Here is a tiny trained network, its code and every weight. The questions are about switching its units off for an input and a class, where a switched-off unit gives its printed mean instead of its output.

import numpy as np


def w(rows, s, z=0):
    codes = np.array(rows[::2]) - 128.0
    scale = np.full(codes.shape[1], s)
    scale[-1] = z or s
    return codes * scale


def norm(h):
    return h / np.sqrt((h * h).mean(-1, keepdims=True) + 1e-5)


def f(y):
    return y / 2 * (1 + np.tanh(0.7978845608 * (y + 0.044715 * y**3)))


def log_softmax(a):
    a = a - a.max(-1, keepdims=True)
    return a - np.log(np.exp(a).sum(-1, keepdims=True))


def net(x, mask):
    res = np.array(x, float).reshape(1, 2) / 4 @ E
    u = 0
    for l in range(3):
        y = f(norm(res) @ A[l][:, :-1].T + A[l][:, -1])
        res = res + np.where(mask[u : u + 5], y, B[l][:, -1]) @ B[l][:, :-1]
        u += 5
    return log_softmax(norm(res)[-1] @ U[:, :-1].T + U[:, -1])


A, B = {}, {}
E = w([
[197,152,179,106,164,76,8,155],'x0',
[139,84,93,162,187,159,85,158],'x1',
],0.015)
A[0] = w([
[254,95,69,124,125,200,82,225,134],'L0N1',
[211,217,151,104,167,34,65,57,2],'L0N2',
[206,73,181,103,254,139,134,209,128],'L0N3',
[83,189,124,113,152,158,160,98,76],'L0N4',
[232,69,162,232,215,129,86,130,167],'L0N5',
],0.0062,0.00099)
B[0] = w([
[95,163,146,36,144,83,131,58,203],'L0N1',
[215,162,103,64,129,52,139,194,253],'L0N2',
[1,78,157,190,45,45,76,99,211],'L0N3',
[85,163,84,165,157,173,175,57,146],'L0N4',
[68,79,91,80,202,20,99,20,229],'L0N5',
],0.0082,0.0063)
A[1] = w([
[112,179,149,118,69,103,232,70,163],'L1N1',
[155,196,189,119,172,1,105,106,252],'L1N2',
[96,253,118,222,79,171,105,84,45],'L1N3',
[171,85,33,183,162,194,184,144,76],'L1N4',
[97,106,63,111,83,169,132,116,110],'L1N5',
],0.0079,0.0019)
B[1] = w([
[115,146,90,77,178,91,32,123,201],'L1N1',
[117,112,127,197,113,219,246,136,251],'L1N2',
[126,115,150,117,95,115,185,55,143],'L1N3',
[176,117,156,178,119,167,142,175,175],'L1N4',
[109,144,90,172,52,110,71,182,158],'L1N5',
],0.011)
A[2] = w([
[75,184,144,232,202,111,135,237,99],'L2N1',
[92,64,80,182,78,134,211,100,229],'L2N2',
[149,93,147,155,202,19,100,119,68],'L2N3',
[56,2,138,169,245,71,106,25,43],'L2N4',
[190,24,216,223,146,106,132,221,254],'L2N5',
],0.007,0.002)
B[2] = w([
[128,182,81,193,43,178,58,79,159],'L2N1',
[196,116,208,135,176,135,71,164,224],'L2N2',
[114,81,175,213,148,157,116,113,191],'L2N3',
[11,62,185,80,153,202,237,204,254],'L2N4',
[94,144,77,62,126,151,122,134,223],'L2N5',
],0.012,0.0078)
U = w([
[157,79,179,185,157,31,64,125,98],'0',
[176,74,157,137,137,142,121,54,2],'1',
[184,33,150,101,101,136,105,67,5],'2',
[33,6,233,117,211,170,200,184,179],'3',
[52,186,47,47,113,78,84,20,195],'4',
[185,35,141,111,107,133,114,67,8],'5',
[162,118,69,247,82,242,39,193,162],'6',
[217,216,175,80,102,91,241,197,173],'7',
],0.012,0.0079)

Each question gives the input, the list of numbers given to net, and the class t.
The units are the neurons (one row each of A and B). Each row of codes is followed by its name. A weight is (code - 128) times the scale printed after its matrix; where a second scale follows, it is the last column's (A, B and U).
mask holds one flag per neuron, layer by layer. A switched-off neuron (its flag False) gives its mean, the last column of its row in B, instead of its output. The means were averaged over made-up inputs and are rounded, as every weight is.
A unit's drop is (log p(t) with every unit on - log p(t) with that unit switched off) / (log p(t) with every unit on - log p(t) with every unit switched off).
The circuit of an input: a set's keep is (log p(t) with only the set's units on - log p(t) with every unit switched off) / (log p(t) with every unit on - log p(t) with every unit switched off). Starting from the 12 units with the biggest drops (on a tie, the unit counted first), units are removed one at a time, each time the one whose removal leaves the highest keep (on an exact tie, the one counted first), for as long as the keep stays at least 0.8.
circuit, biggest first: the units of the circuit, biggest drop first
k most important neurons: the k neurons with the biggest drops, biggest first
drop when u is switched off: that unit's drop, to one decimal
input [0,-6], class 4: circuit, biggest first -> (L2N4)
input [-3,-1], class 6: circuit, biggest first -> (L0N5 L2N4)
input [-7,-1], class 6: circuit, biggest first -> (L2N4 L0N5 L1N5)
input [-8,-4], class 4: 4 most important neurons -> (L1N1 L2N4 L1N2 L2N3)
input [-1,-2], class 4: 3 most important neurons -> (L1N2 L0N5 L1N1)
input [-8,-7], class 4: 3 most important neurons -> (L1N1 L1N2 L2N4)
input [-6,-1], class 6: 2 most important neurons -> (L2N4 L0N5)
input [7,-2], class 7: 4 most important neurons -> (L0N2 L1N2 L1N1 L2N4)
input [-5,-1], class 6: 4 most important neurons -> (L0N1 L0N5 L2N4 L1N5)
input [-2,-2], class 4: 2 most important neurons -> (L1N2 L1N1)
input [-4,-3], class 4: 3 most important neurons -> (L1N2 L1N1 L2N4)
input [7,-3], class 7: 3 most important neurons -> (L1N2 L0N2 L2N4)
input [-5,-5], class 4: 3 most important neurons -> (L1N1 L1N2 L2N4)
input [-3,-8], class 4: circuit, biggest first -> (L1N1)
input [-4,-6], class 4: drop when L1N1 is switched off -> 0.3
input [-7,5], class 6: drop when L1N4 is switched off -> 0.0
input [-2,-5], class 4: drop when L1N1 is switched off -> 0.1
